In the rows, 128 means zero.
Each row is followed by its group and then its class within the group.
[115 131 111 133 125 152 122  81 135 164 113 139 103 118 134 132 101 144
 143 126 136 196 138 124 128 146 114 124 132 115 109 103 114 152 143 125
 123 121 136 142 123 125 126 158 104  99 140 149 142 131 101 167 114 126
 131 137 127 123  90 111 151 129 125 118 117 125  23 145 116 133 135 100
 116 138 145 151 126 117 112 137 119 138 107 112 152 143 133 134 129 123
 120 128 127 127 132 120 101 118 150 148 112 101 119 141 129 112 106 141
 119 114 118 151 144 133 116 110 118 119 126 154 141 125 116 122 110 143
 129 134 142 110 138 173 144 136 133 140 125 158 137 137 123 151 110 125
 110 138 118 128 129 109 129 122 158 137 130 119 113 131 145 125  99 156
 103 131 145 122 151 112 119 135 110 152 131 103]
fen:niv
[106 108 154 112 145 131 130 138 103 118 114 116 119 127 119 162 101 121
 124 141 122 111 111 133 146 145 136 124 127 128 135 131 128 143 115 143
 185 134 104 138 129 115 142 103 130 123 130 108 157 107 149  79 144 151
 121 117 127 120 147 139 148 119 134 162 135 129 112 129 131 110 135 139
 138 135 126 148 143 114 143 114 134 126 131 136 130 116 144 131 132 124
 131 133 129 122 104 119 111 127 128 147 141 137 153 123 112 148 126 134
 121 116 155 123 119 155 120 135 129 158 132 107 130 115 124 114 115 138
 126 131 121 113 117 136 122 143 133 141 125  99 118 137 140 159 127 123
 124 136 132 136 138 128 106 133 139 114 123 145 135 145 124 123 168 104
 116  98 140 125 101 124 145 121 155 108 120 113]
zud:Vobeg
[135 145 103 130 120 119 120 114 127 133 120 125 135 116 125 102 162 123
 129 115 127 123 130  88 116 107 123  62 134 132 124 136 117 127 133 123
 140 129 148 121 139 146 158 167 124 159  95 126  89 133 132 163 107 130
 111 134 140 127 123 127  89 135 130 122 136 123 129 108 116 137 134 129
 128 129 131  99 107 124  94 146 123 137 119 122 148 131 121 129 123 126
 117 127 127 108 157 127 131 154 134 139  91 139 108 118 125 115 121 115
 105 122 114 131 157 115 133 137 127 142 146 139 121 130 100 133 134 120
 138 136 116 112 128 134 116 132 142 137 136 138 124 120 140 127 128 127
 135 118 128 137 146 130 130 139 149 136 124 120 134 101 130 127  84 130
 133 151 156 123 122 124 119 119 110 123 147 129]
Repa:Sesug
[146 123 117 141 128 132 119 106  82 138  97 130 116 135 120 115 178 112
 138 111 133  95 107 129 118  70 134 117 131 130 121 125 128 108 145 134
 124 133 140 135 148 138 145 160 107 182 103 139 113 147 163 134 107 144
 100 148 149 117 131 117  82 135 114 137 130 125 117 143 121 143 116 130
 137 123 135 112  90 106  95 153 108 125 130 121 152 142 132 117 128  93
 128 143 120 126  99 115 134 136 156 165  95 109 113 107 138  91 133 116
 142 122 110 129 164 121 129 130 133 141 130 146 112 111  73 132 135 110
 117 137 110 117 141 146 133 124 143 159 120 128 130 110 134 150 131 138
 158 112 118 128 148 139 112 120 153 136 116 131 134  98 134 129 108 146
 165 121 118 138 132 125 110 124 118 149 154 141]
bifom:Nalil
[124 138 134 135 131 139 132 125 133 124 128 133 125 138 100 112 137 152
 152 131 123 122 124 136 130  98 139 104 159 128 128 150  93 114 153 162
  98 110 151 161 138 116 162 131 124 117 102 116 128 112 142 105 117 124
 127 127 129 115 124 123 119 118 108 158 133 126  91 132 130 134 162 127
 143 131 140 108 111 101  93 131 100 120  92 124 180 119 141 141 142  98
 104 139 107 116 109 151 143 145 180 133 116 125 115 123 105 171 139 134
  98 121 126 110 133 143 150  97 135 117 143 130 114 112  94 133 135 124
 140 135 111 115 120 121 122 123 146 140 110 132 130 121 149 155 112 153
 147 123 135 152 168 150 114 139 163 140  98 150 111 124 110 133 107 123
 182 122 169 117 100 149 151 126 147 140 144 119]
Repa:diz
[138 147 125 134 113 126 148  99 106 137 141 130 113 112 119 100 179 134
 127 125 132 136 141 116 108 105 118 103 121 137 130 134 109 102 117 126
 101 138 164 129 130 136 171 169 103 146 101 138 135 124 149 134 101 140
 108 143 124 103 128 120  76 121 119 123 115 133 133 143 125 139 135 110
 113 118 127  98  97 100  85 122 103 161 121 139 174 163 126 123 139 111
 113 145 117 100 100 123 126 143 157 147 113 119 109 131 132 131 167 125
  89 129  95 127 162  91 132 113 134 131 153 128 129 102 106 119 139 118
 136 156 118 125 115 125 126 109 151 161 137 143 134  76 121 131 141 146
 130 112 114 143 252 132 128 110 169 141 146 128 128 117 109 131  88 123
 156 128 150 135 124 102 109  87 128 142 182 132]
Repa:Sesug
[137 119 124 146 140 115 111 167 121 114 127 117 117 133 120 135 108 100
 116 129 124 102 125 115 120 151 130 139 106 140 133 113 133 128 128 126
 134 144 128 118 120 121 106 103 138 131 142 111 124 145 125 130 126 136
 123 128 129 133 149 125 123 140 133 139 144 114 162 125 141 133 129 147
 151 139 122 148 137 155 145 127 134 137 122 125 109 130 115 131 129 128
 134 144 156 121 142 126 134 131 105 127 127 134 140 125 111 112 105 132
 139 105 135 135 131 140 116 156 125 117 126 139 126 140 128 138 135 125
 124 104 120 112 143 112 119 126 127 121 127 108 113 143 130 137 128 125
 141 138 143 117 132 118 132 137  81 132 128 113 143 124 135 120 140 132
 111 127 107 113 117 128 137 115 135 112 108 119]
zud:Vobeg
[125 136 109 119 107 142 133  99 139 132 107 144 121 118 118 122 132 144
 154 122 125 155 120 133 116 116 130 116 114 120 132 120 104 125 162 155
 108 108 154 144 146 121 149 152 113 128 112 139 131 132 103 137 111 146
 127 121 109 117 117 130 121 122 117 143 134 122 103 144 130 137 132 114
 130 136 161 120 102 118  99 146 104 141  76 122 168 130 142 135 139 107
 127 127 107 127 106 126 124 126 167 120 105 106 128 133 127 132 122 134
 120 121 116 134 139 135 130 117 112 136 133 157 120 108 107 131 108 140
 134 138 136 129 123 145 142 129 148 138 106 163 123 117 141 127 125 141
 117 116 127 147 133 147 127 126 173 139 116 124 109 131 119 138 102 150
 148 133 156 135 133 140 128 126 148 149 148 120]
fen:niv
[162 124 118 145 123 139 133 129 115 119 138 126 121 126 134 107 154 120
 138 119 133 114 117 105 119  94 136 126 130 122 121 136 130  78 129 120
 111 138 154  98  99  99 139 101 147 159 119 149 131 124 131 121  96 128
 116 129 111 128 124 131  67 126 108 125 130 123 147 138 115 147 140 137
 118 109 125 105  42 136 131 123 107 145 109 133 142 123 129 146 117 133
 134 139 133 124 106 126 121 121 166 118 113 120 146 117 163 104 121 126
 127 138 117 115 144 146 141 132 138 115 130 130 148 125 121 113 123 106
 102 115 133 143 121 127 116 125 140 129 128 126  98 111 132 124 136 166
 166 109 116 141 143 121 109 111  95 148 127 109 109 116 130 114 101 141
 140 121  78 126 147 136 116 105 122 113 162 123]
bifom:Nalil
[130 145 158 124 148 141 133 145 109 122 131 126 109 149 126 141 131 148
 114 116 123 107 119 122 151 141 128 113 144 139 118 125 122 111 126 140
 130 150 120 126 117 127 144 110 129 133 139 129 138 107 147  78 126 109
 107 144 106 126 119 140 124 131 132 129 139 129 140 123 133 130 149 131
 125 129 117 150 118 135 143 122 142 127 122 126 132 127 129 137 119 134
 130 152 123 112 131 116 126 119 104 127 152 126 144 129 108 146 111 112
 137 141 149 122 130 120 136 126 136 128 138 102 138 128 113 123 145 127
 122 114 118 115 132 149  91 127 122 128 141 101 113 139 130 153 113 129
 134 113 121 115 148 123 127 135  95 138 124 120 137 137 128 127 158 118
 118 131 112 117 117 114 131 109 140 106 134 105]
zud:Vobeg
[138 171 116 133 144 144 144 104 120 135 149 129 124 124 118 103 170 134
 134 139 136 128 126 129 127  95  97  99 143 133 108 153 107 113 131 121
 107 133 171 162 142 150 151 169 107 140  94 134 135 106 172 123  96 132
  92 148 137 115 119 120  99 128 148 112  98 138 122 111  71 119 135 110
 140 119 129  91  84  92  74 144 119 137 146 128 157 145 126 125 141 137
 130 145 121 103 121 112 127 111 143 132 114 127 101 136 122 165 151 130
 101 115 110 118 151  76 130  93 135 133 150 134 126  97 103 118 137 123
 146 160 116 127 121 132 118 135 135 153 136 135 154  86 105 149 122 131
 131 113 100 110 131 135 145 134 160 136 148 134 128 128 125 138  90  97
 179 125 159 119 117 126 124 112 125 153 170 138]
Repa:Sesug
[137 138 113 138 113 145 133 109 115 124 132 122 115 128 139 114 126 126
 119 120 122 125 124 127 138 133 115 105 134 144 124 135 123 100 123 133
  93 145 157 104 102 123 171 151 129 131 126 140 144 127 132 147 113 139
 115 114 119 104 139 118  87 124 124 112 132 110 120 122 131 138 134 129
 121 130 121 121 105 118 116 125 125 142 104 126 157 143 131 135 128 131
 122 154 109 102 114 129 143 134 136 142 127 125 150 128 126 153 143 129
 105 141 100 127 152 143 142 122 129 115 147 146 141 124 124 121 128 136
 136 134 117 119 130 149 119 128 136 142 138 132 119 101 133 119 139 153
 127 144 124 134 122 107 122 117 155 138 149 122 126 132 106 121 113 119
 118 121 146 139 116 121 117 113 135 140 157 102]
Repa:Sesug
